Here is a tiny trained network, its code and every weight. The questions are about switching its units off for an input and a class, where a switched-off unit gives its printed mean instead of its output.

import numpy as np


def w(rows, s, z=0):
    codes = np.array(rows[::2]) - 128.0
    scale = np.full(codes.shape[1], s)
    scale[-1] = z or s
    return codes * scale


def norm(h):
    return h / np.sqrt((h * h).mean(-1, keepdims=True) + 1e-5)


def f(y):
    return y / 2 * (1 + np.tanh(0.7978845608 * (y + 0.044715 * y**3)))


def log_softmax(a):
    a = a - a.max(-1, keepdims=True)
    return a - np.log(np.exp(a).sum(-1, keepdims=True))


def net(x, mask):
    res = np.array(x, float).reshape(1, 6) / 4 @ E
    u = 0
    for l in range(4):
        y = f(norm(res) @ A[l][:, :-1].T + A[l][:, -1])
        res = res + np.where(mask[u : u + 3], y, B[l][:, -1]) @ B[l][:, :-1]
        u += 3
    return log_softmax(norm(res)[-1] @ U[:, :-1].T + U[:, -1])


A, B = {}, {}
E = w([
[182,56,163],'x0',
[144,164,126],'x1',
[89,182,98],'x2',
[254,97,162],'x3',
[84,107,178],'x4',
[78,194,209],'x5',
],0.0059)
A[0] = w([
[204,88,254,8],'0.n1',
[215,109,105,231],'0.n2',
[114,156,90,64],'0.n3',
],0.0081,0.0014)
B[0] = w([
[120,148,228,254],'0.n1',
[200,135,40,244],'0.n2',
[254,125,48,133],'0.n3',
],0.0064,0.0033)
A[1] = w([
[155,145,173,125],'1.n1',
[115,144,163,122],'1.n2',
[113,2,71,253],'1.n3',
],0.0086,0.003)
B[1] = w([
[25,191,139,156],'1.n1',
[4,133,216,141],'1.n2',
[224,2,147,253],'1.n3',
],0.0051,0.0033)
A[2] = w([
[62,67,91,32],'2.n1',
[53,1,67,163],'2.n2',
[87,76,203,254],'2.n3',
],0.0093,0.0006)
B[2] = w([
[105,1,99,153],'2.n1',
[110,33,129,252],'2.n2',
[207,161,178,254],'2.n3',
],0.0075,0.0021)
A[3] = w([
[255,57,198,250],'3.n1',
[12,214,247,94],'3.n2',
[76,175,95,148],'3.n3',
],0.0067,0.002)
B[3] = w([
[116,212,179,254],'3.n1',
[131,137,114,209],'3.n2',
[96,49,2,138],'3.n3',
],0.0096,0.0057)
U = w([
[130,140,189,36],'0',
[72,58,114,169],'1',
[81,228,10,175],'2',
[228,73,116,3],'3',
[127,222,239,180],'4',
[206,181,117,133],'5',
[24,213,121,89],'6',
[233,178,148,170],'7',
],0.011,0.0029)

Each question gives the input, the list of numbers given to net, and the class t.
The units are the neurons (one row each of A and B). Each row of codes is followed by its name. A weight is (code - 128) times the scale printed after its matrix; where a second scale follows, it is the last column's (A, B and U).
mask holds one flag per neuron, layer by layer. A switched-off neuron (its flag False) gives its mean, the last column of its row in B, instead of its output. The means were averaged over made-up inputs and are rounded, as every weight is.
A unit's drop is (log p(t) with every unit on - log p(t) with that unit switched off) / (log p(t) with every unit on - log p(t) with every unit switched off).
The circuit of an input: a set's keep is (log p(t) with only the set's units on - log p(t) with every unit switched off) / (log p(t) with every unit on - log p(t) with every unit switched off). Starting from all 12 units, units are removed one at a time, each time the one whose removal leaves the highest keep (on an exact tie, the one counted first), for as long as the keep stays at least 0.8.
units of the circuit, in order: the units of the circuit, biggest drop first
top k neurons: the k neurons with the biggest drops, biggest first
k most important neurons of layer l: the k neurons of layer l with the biggest drops, biggest first
drop when u is switched off: that unit's drop, to one decimal
input [0,6,4,0,-3,7], class 2: units of the circuit, in order	(0.n1; 3.n3; 3.n1)
input [-5,-4,-5,-8,-4,4], class 1: units of the circuit, in order	(3.n1; 2.n1)
input [4,0,4,-4,1,-4], class 3: units of the circuit, in order	(1.n3)
input [1,-8,6,1,-5,7], class 2: units of the circuit, in order	(0.n1; 3.n1)
input [-5,-8,7,5,0,6], class 2: units of the circuit, in order	(0.n1; 3.n3; 3.n1)
input [4,8,4,-4,-3,4], class 2: units of the circuit, in order	(3.n3; 3.n1)
input [-4,-8,2,0,-2,6], class 2: top 4 neurons	(0.n1; 3.n3; 3.n1; 3.n2)
input [-2,1,6,1,-4,4], class 2: units of the circuit, in order	(3.n3; 3.n1)
input [-6,-7,-2,-8,-2,1], class 1: 2 most important neurons of layer 2	(2.n1; 2.n2)
input [3,-3,7,-7,-8,-4], class 3: drop when 2.n3 is switched off	-0.1
input [-7,-7,7,2,5,-5], class 3: drop when 0.n2 is switched off	-0.1
input [5,-1,2,-8,-5,-1], class 1: drop when 1.n1 is switched off	0.0
input [-7,1,4,-5,7,-8], class 1: 2 most important neurons of layer 2	(2.n2; 2.n1)
input [-4,-3,6,3,-3,7], class 2: most important neuron of layer 3	(3.n3)
input [-5,-2,1,-8,7,-1], class 1: 2 most important neurons of layer 2	(2.n1; 2.n2)
